How the objects are linked:
v: q106->q738, q713->q291, q571->q810, q187->q537, q161->q106, q926->q248, q924->q505, q537->q571, q508->q622, q517->q455, q218->q67, q575->q333, q222->q68, q290->q846, q910->q77, q505->q474, q900->q427, q675->q107, q67->q954, q622->q955, q10->q926, q855->q580, q159->q910, q954->q14, q197->q42, q846->q855, q770->q709, q248->q924, q47->q218, q206->q522, q333->q643, q14->q900, q531->q787, q77->q18, q532->q908, q522->q197, q949->q161, q580->q684, q955->q987, q921->q575, q684->q222, q810->q949, q228->q770, q18->q124, q291->q611, q124->q47, q427->q187, q709->q329, q611->q159, q36->q228, q68->q508, q329->q532, q780->q921, q643->q675, q455->q10, q787->q36, q530->q517, q987->q206, q908->q530, q474->q713, q42->q977, q107->q531, q977->q780, q738->q290
f: q106->q47, q713->q709, q571->q910, q187->q611, q161->q124, q926->q531, q924->q36, q537->q159, q508->q571, q517->q643, q218->q248, q575->q222, q222->q187, q290->q67, q910->q530, q505->q228, q900->q713, q675->q622, q67->q924, q622->q810, q10->q107, q855->q14, q159->q908, q954->q505, q197->q290, q846->q954, q770->q42, q248->q787, q47->q926, q206->q106, q333->q68, q14->q474, q531->q987, q77->q517, q532->q921, q522->q738, q949->q18, q580->q900, q955->q949, q921->q684, q684->q427, q810->q77, q228->q197, q18->q455, q291->q329, q124->q10, q427->q291, q709->q977, q611->q532, q36->q522, q68->q537, q329->q780, q780->q580, q643->q508, q455->q675, q787->q206, q530->q333, q987->q161, q908->q575, q474->q770, q42->q846, q107->q955, q977->q855, q738->q218
p: q106->q107, q713->q846, q571->q575, q187->q780, q161->q675, q926->q949, q924->q106, q537->q921, q508->q908, q517->q537, q218->q987, q575->q291, q222->q329, q290->q787, q910->q222, q505->q738, q900->q42, q675->q910, q67->q206, q622->q530, q10->q810, q855->q228, q159->q684, q954->q522, q197->q248, q846->q36, q770->q67, q248->q161, q47->q955, q206->q10, q333->q611, q14->q197, q531->q18, q77->q68, q532->q900, q522->q926, q949->q643, q580->q770, q955->q517, q921->q713, q684->q709, q810->q333, q228->q218, q18->q508, q291->q855, q124->q622, q427->q977, q709->q954, q611->q580, q36->q47, q68->q532, q329->q14, q780->q474, q643->q159, q455->q571, q787->q124, q530->q187, q987->q455, q908->q427, q474->q290, q42->q924, q107->q77, q977->q505, q738->q531
r: q106->q206, q713->q900, q571->q508, q187->q222, q161->q987, q926->q47, q924->q67, q537->q68, q508->q643, q517->q77, q218->q738, q575->q908, q222->q575, q290->q197, q910->q571, q505->q954, q900->q580, q675->q455, q67->q290, q622->q675, q10->q124, q855->q977, q159->q537, q954->q846, q197->q228, q846->q42, q770->q474, q248->q218, q47->q106, q206->q787, q333->q530, q14->q855, q531->q926, q77->q810, q532->q611, q522->q36, q949->q955, q580->q780, q955->q107, q921->q532, q684->q921, q810->q622, q228->q505, q18->q949, q291->q427, q124->q161, q427->q684, q709->q713, q611->q187, q36->q924, q68->q333, q329->q291, q780->q329, q643->q517, q455->q18, q787->q248, q530->q910, q987->q531, q908->q159, q474->q14, q42->q770, q107->q10, q977->q709, q738->q522

The rows follow the links: the fewer symbols apart two objects are, the more alike their rows tend to be.

Each row is also shifted at random along 5 hidden directions that mean nothing.

Rows in random order:
Each row is one object's numbers.
1: (-68, -35, -31, -11, -11, 6, -9, -7, -15, -15, 22, 7, 2, 40, 10, -26, -8, 10, -1, 21, 2, -21, -2, -7, -37, -32, 22)
2: (45, -9, -10, -15, -12, 19, -37, -10, 12, -3, 3, -10, -30, -3, -1, 6, 23, 62, 2, 29, 25, 9, 12, 44, -11, 22, 15)
3: (-34, -22, -1, 1, -17, 10, -17, -16, 20, 16, -1, -7, -3, 35, -21, -7, 1, 8, 0, 9, -13, 27, -18, -38, 27, -9, -19)
4: (-12, 0, 9, -4, -21, 8, 47, -9, 15, -1, -14, 10, 9, -10, -16, -9, -23, -42, 4, -26, -6, 27, -6, -14, 29, -21, -7)
5: (9, 39, 23, 23, 28, -17, -18, 20, -10, 8, -5, -21, 9, -56, 13, 55, 11, 3, -5, 0, 4, -9, 11, -14, 6, 37, -7)
6: (-57, -10, -14, 7, 3, 3, -40, 4, -13, -12, 20, -10, 3, -2, 16, 30, 2, 23, -6, 32, 10, -16, 13, -47, -27, 4, 18)
7: (-82, 16, 20, 15, -17, 2, 2, -5, 14, 17, -23, -31, 9, -52, -15, 41, 4, 7, 4, 0, 3, 28, -8, -4, 38, 17, -17)
8: (36, -3, -11, -8, 19, -2, -25, 15, -17, -20, 22, 34, -16, 45, 19, -24, 1, 4, -4, -2, 7, -22, 17, -8, -30, 13, 14)
9: (-38, -31, -20, 17, 19, -12, -57, -8, -15, 24, 21, -36, 16, 44, 8, -3, 21, 38, -7, 49, -26, -33, -28, -31, -30, -22, -14)
10: (-67, 7, 1, 18, 15, -9, -34, 13, -17, -1, 11, -11, 14, -8, 14, 32, 6, 7, -6, 16, 1, -17, 6, -48, -13, 15, 1)
11: (-29, -21, -21, -9, -9, 8, 12, -8, -10, -18, 15, -6, 16, -10, 10, 8, -15, -6, -1, 19, 5, -19, 5, -20, -33, -39, 26)
12: (21, -16, -3, -12, -21, 18, -12, -14, 23, 4, -4, 5, -22, 28, -16, -18, 7, 21, 5, 6, 5, 28, -3, 10, 18, 7, -6)
13: (76, 1, -10, -14, 8, 6, 1, 9, -6, -24, 13, 21, -10, 4, 15, -4, -5, 0, -1, -3, 15, -12, 21, 8, -25, 5, 24)
14: (-10, 6, 3, 14, 26, -14, -31, 18, -16, 1, 14, 8, 5, 25, 15, 4, 3, -7, -8, 0, -11, -19, 4, -50, -8, 17, -5)
15: (65, -25, -12, -24, -15, 17, -2, -10, 17, -10, 9, 33, -23, 64, -9, -49, -5, 0, 1, -6, 1, 19, 0, 0, 3, -7, 3)
16: (-25, -23, -18, -22, -30, 10, 47, -21, 2, -2, -11, -4, -7, -7, -12, -38, -3, 11, 10, 0, 9, 0, -11, 97, -13, -37, 16)
17: (-44, 26, 21, 9, -3, -12, 47, 7, 1, 12, -26, 7, 3, -25, -14, -17, -6, -30, 7, -41, -8, 11, -9, 53, 33, 9, -18)
18: (78, -19, -2, 1, 19, -18, 9, -8, 1, 30, -3, 8, 1, 77, -16, -75, 9, -16, 1, -15, -42, -10, -36, 31, 7, -23, -34)
19: (-40, 19, 21, 22, 4, -2, -29, 7, 11, 15, -6, -18, 3, -22, -6, 45, 6, 4, -2, 2, -2, 20, -1, -58, 33, 35, -23)
20: (-26, -30, -25, -7, -2, 7, -10, -2, -12, -25, 31, 20, 11, 42, 15, -11, -19, -17, -6, 14, -2, -19, 9, -71, -35, -32, 24)
21: (-52, -30, -23, 11, 15, -7, -38, -1, -18, 2, 30, -8, 17, 48, 14, -6, 0, 7, -8, 32, -17, -31, -12, -67, -32, -28, 2)
22: (-34, 36, 16, 9, 22, -10, -29, 36, -22, -20, 5, 36, -25, 5, 21, 9, 7, 2, -4, -26, 21, -12, 36, -1, -3, 68, 6)
23: (-86, -4, 5, 29, 2, -4, -13, -4, 5, 12, 8, -32, 45, -24, 0, 60, -18, -34, -8, 19, -21, 8, -13, -144, 18, -25, -17)
24: (-11, 17, 12, 21, 25, -14, -58, 13, -8, 21, 0, -21, -12, 3, 5, 22, 31, 44, -5, 15, -2, -10, -2, 2, 4, 48, -21)
25: (62, 20, 16, -4, -16, 21, -28, -9, 34, 3, -15, -31, -22, -66, -7, 63, 19, 50, 4, 23, 30, 39, 14, 10, 25, 40, 2)
26: (26, 3, -3, 8, 31, -13, -49, 17, -18, 2, 19, 12, -10, 48, 18, -14, 14, 12, -7, 6, -6, -27, 5, -24, -21, 24, -4)
27: (43, 14, 10, -16, -19, 22, 34, 6, 19, -39, 1, 36, -3, -32, 3, 32, -35, -48, 2, -25, 24, 31, 35, -71, 19, 6, 21)
28: (71, 20, 19, 24, 32, -16, -30, 4, 4, 26, -1, -47, 25, -43, 4, 62, 13, 4, -8, 24, -18, -4, -10, -61, 9, 8, -22)
29: (61, -66, -38, -19, -20, 11, 46, -47, 14, 12, 11, -29, 40, 27, -16, -32, -23, -26, 0, 36, -33, -6, -42, -28, -28, -119, 9)
30: (-1, 9, 2, -18, -21, 20, -25, 2, 10, -9, -13, 11, -54, -6, -5, -11, 27, 67, 10, 0, 39, 19, 20, 108, 7, 56, 12)
31: (18, 17, 3, -5, -9, 17, -24, 4, 5, -22, 3, -9, -13, -59, 13, 62, 4, 32, -1, 22, 38, 8, 34, -12, -10, 31, 27)
32: (81, 14, 15, -15, -10, 9, 26, -1, 19, 2, -20, 14, -22, -12, -14, -18, 4, -2, 9, -25, 10, 25, 5, 63, 25, 18, -4)
33: (37, 18, 5, -19, -9, 19, -12, 14, 5, -32, 4, 37, -38, -5, 10, 4, 0, 17, 2, -15, 39, 15, 39, 23, -1, 49, 23)
34: (-29, -7, -13, -4, 1, 5, -41, 6, -12, -15, 17, 8, -17, 19, 16, 0, 13, 39, -4, 20, 19, -15, 16, 11, -28, 21, 18)
35: (-6, -10, -17, -11, -10, 10, 19, -8, -6, -17, 8, -8, 13, -34, 10, 20, -12, -3, -2, 17, 13, -12, 8, -6, -28, -31, 28)
36: (-55, 8, 15, 15, -3, -12, 42, -4, 1, 21, -20, -24, 29, -35, -14, 7, -9, -32, 3, -15, -20, 4, -21, 6, 23, -25, -19)
37: (1, -8, -12, 2, 17, -5, -31, 8, -18, -6, 16, 1, -7, 22, 16, -7, 12, 26, -4, 17, 3, -27, 5, 14, -33, 7, 10)
38: (3, 0, 9, -2, -9, 5, 11, 3, 15, -4, -3, 32, -6, 38, -13, -21, -19, -41, -1, -32, -9, 28, 1, -56, 34, 6, -17)
39: (-11, -29, -9, -5, -24, 10, -11, -31, 22, 28, -9, -35, -3, 14, -26, -15, 17, 41, 4, 31, -11, 21, -31, 36, 13, -24, -15)
40: (1, 3, -6, -18, -14, 19, -7, 12, 2, -36, 11, 39, -26, 11, 9, -2, -11, 1, 0, -13, 29, 9, 35, -15, -6, 27, 25)
41: (22, 18, 1, -6, 11, -4, 9, 13, -17, -15, -2, 2, -5, -40, 16, 12, 7, 13, 1, -2, 18, -23, 19, 55, -24, 12, 22)
42: (-12, -42, -22, -8, -30, 20, -11, -39, 24, 18, 1, -48, 12, -7, -16, 16, 6, 36, 2, 53, -6, 18, -25, -12, -3, -50, 2)
43: (73, -32, -10, -11, -10, 11, -9, -24, 24, 20, 1, -14, -6, 42, -20, -28, 10, 18, 2, 20, -16, 17, -26, 4, 9, -27, -15)
44: (0, -2, -11, 1, 15, -15, 54, 9, -27, -25, 16, 20, 36, -6, 19, -7, -37, -74, -4, -20, -12, -35, 7, -46, -34, -50, 22)
45: (53, -1, 9, -1, -5, 6, 5, -9, 22, 7, -7, -1, 0, 6, -14, 2, -6, -14, -1, -8, -8, 27, -7, -32, 30, -3, -16)
46: (2, -28, -4, 10, 2, 0, -42, -17, 15, 32, 7, -18, 1, 64, -17, -18, 13, 17, -3, 24, -30, 12, -31, -50, 18, -11, -32)
47: (-160, -48, -38, -24, -49, 6, 112, -30, -19, -16, -5, 7, 37, -2, -11, -63, -45, -51, 9, -10, -10, -18, -24, 65, -34, -114, 32)
48: (99, -6, 1, -14, -8, 15, -13, -9, 25, 2, -3, 7, -25, 23, -10, -12, 10, 17, 3, 1, 7, 24, 2, 6, 15, 11, -5)
49: (-18, 44, 30, 32, 24, -4, -103, 17, 5, 27, -9, -47, -27, -57, 6, 85, 56, 95, -3, 34, 24, 11, 14, 6, 24, 104, -22)
50: (-47, -21, -18, -20, -31, 16, 48, -15, -1, -19, -1, 10, 7, -10, -4, -18, -24, -19, 6, -5, 9, 4, 1, 23, -13, -43, 25)
51: (-39, -24, -4, 0, -9, -2, -1, -11, 8, 18, -2, 14, -7, 73, -21, -56, 0, -8, 3, -12, -25, 15, -27, 1, 21, -14, -27)
52: (-35, 13, 16, 1, -13, -1, 28, 0, 8, 9, -23, 13, -10, 0, -19, -24, -4, -13, 7, -31, -4, 22, -6, 43, 37, 15, -20)
53: (-40, 7, 4, -12, -33, 27, 10, 1, 17, -31, -1, 22, -12, -32, -1, 34, -20, -12, 3, -10, 32, 33, 32, -43, 18, 17, 24)
54: (75, 9, 6, 14, 39, -17, -33, 17, -10, 2, 18, 5, 10, 27, 17, 12, 0, -19, -9, 2, -16, -20, 5, -80, -10, 12, -9)
55: (-34, -3, 1, 23, 14, -21, 15, -9, -11, 28, -4, -49, 46, -34, -1, 27, 0, -16, -2, 21, -30, -19, -31, -27, -6, -41, -15)
56: (-44, 28, 4, -1, 14, -17, 32, 30, -33, -24, -5, 46, -14, 5, 16, -38, -7, -27, 3, -45, 11, -28, 20, 74, -16, 27, 14)
57: (11, -15, -5, 4, 21, -21, 27, 9, -14, 6, 11, 44, 12, 97, -3, -80, -22, -67, -4, -42, -43, -20, -21, -35, 2, -29, -23)
58: (74, -3, 7, 13, 26, -17, -3, 2, 3, 18, 9, -2, 20, 37, -2, -11, -7, -37, -7, -7, -36, -7, -18, -71, 10, -18, -25)
59: (-27, 12, 14, 3, -25, 11, 13, -14, 24, 12, -23, -33, 2, -64, -18, 40, 5, 17, 6, 8, 11, 33, -6, 19, 34, 7, -7)
60: (-10, 18, 18, 10, 10, -14, 28, 14, -3, 1, -7, 27, 10, 16, -5, -18, -19, -57, 0, -44, -16, 5, -3, -31, 26, 8, -20)
61: (-1, 2, 6, 21, 22, -15, -15, 4, -4, 14, 8, -12, 23, 12, 3, 16, -4, -24, -7, 4, -26, -9, -12, -76, 6, -8, -20)
62: (48, -3, -8, 9, 26, -4, -31, 11, -11, -14, 29, 2, 18, 8, 25, 32, -7, -16, -12, 19, -3, -24, 14, -99, -29, -8, 13)
63: (8, 19, 8, 13, 26, -31, 34, 11, -24, 19, -15, -14, 19, -24, 5, -17, 8, -16, 2, -18, -20, -33, -17, 77, -10, -11, -11)
64: (11, -50, -33, -12, -11, 21, -46, -22, 7, -7, 32, -13, 5, 43, 6, 7, -1, 30, -7, 56, -1, -5, -4, -77, -36, -39, 18)

Some objects, each with its row:
q622 7
q329 47
q427 50
q900 64
q187 29
q709 35
q531 61
q106 24
q643 3
q474 20
q537 12
q42 41
q68 32
q810 51
q517 38
q333 43
q955 19
q36 26
q846 8

Row, symbols taken left to right, then the row they reach:
58 r v r r v: 10
42 v v v r r r: 36
45 p r r f: 48
25 r p r f f r v: 15
11 r r v v f r: 53
1 v r v r: 16
30 p f r p f p: 9
5 f p v: 55
52 r p r v f v: 46
6 v v r f f: 31
49 v v f: 22
39 p r r p: 2
37 r p r r r: 21
57 p r f p r: 4
60 f r v r v: 54
40 p p p: 63
62 r r f: 44

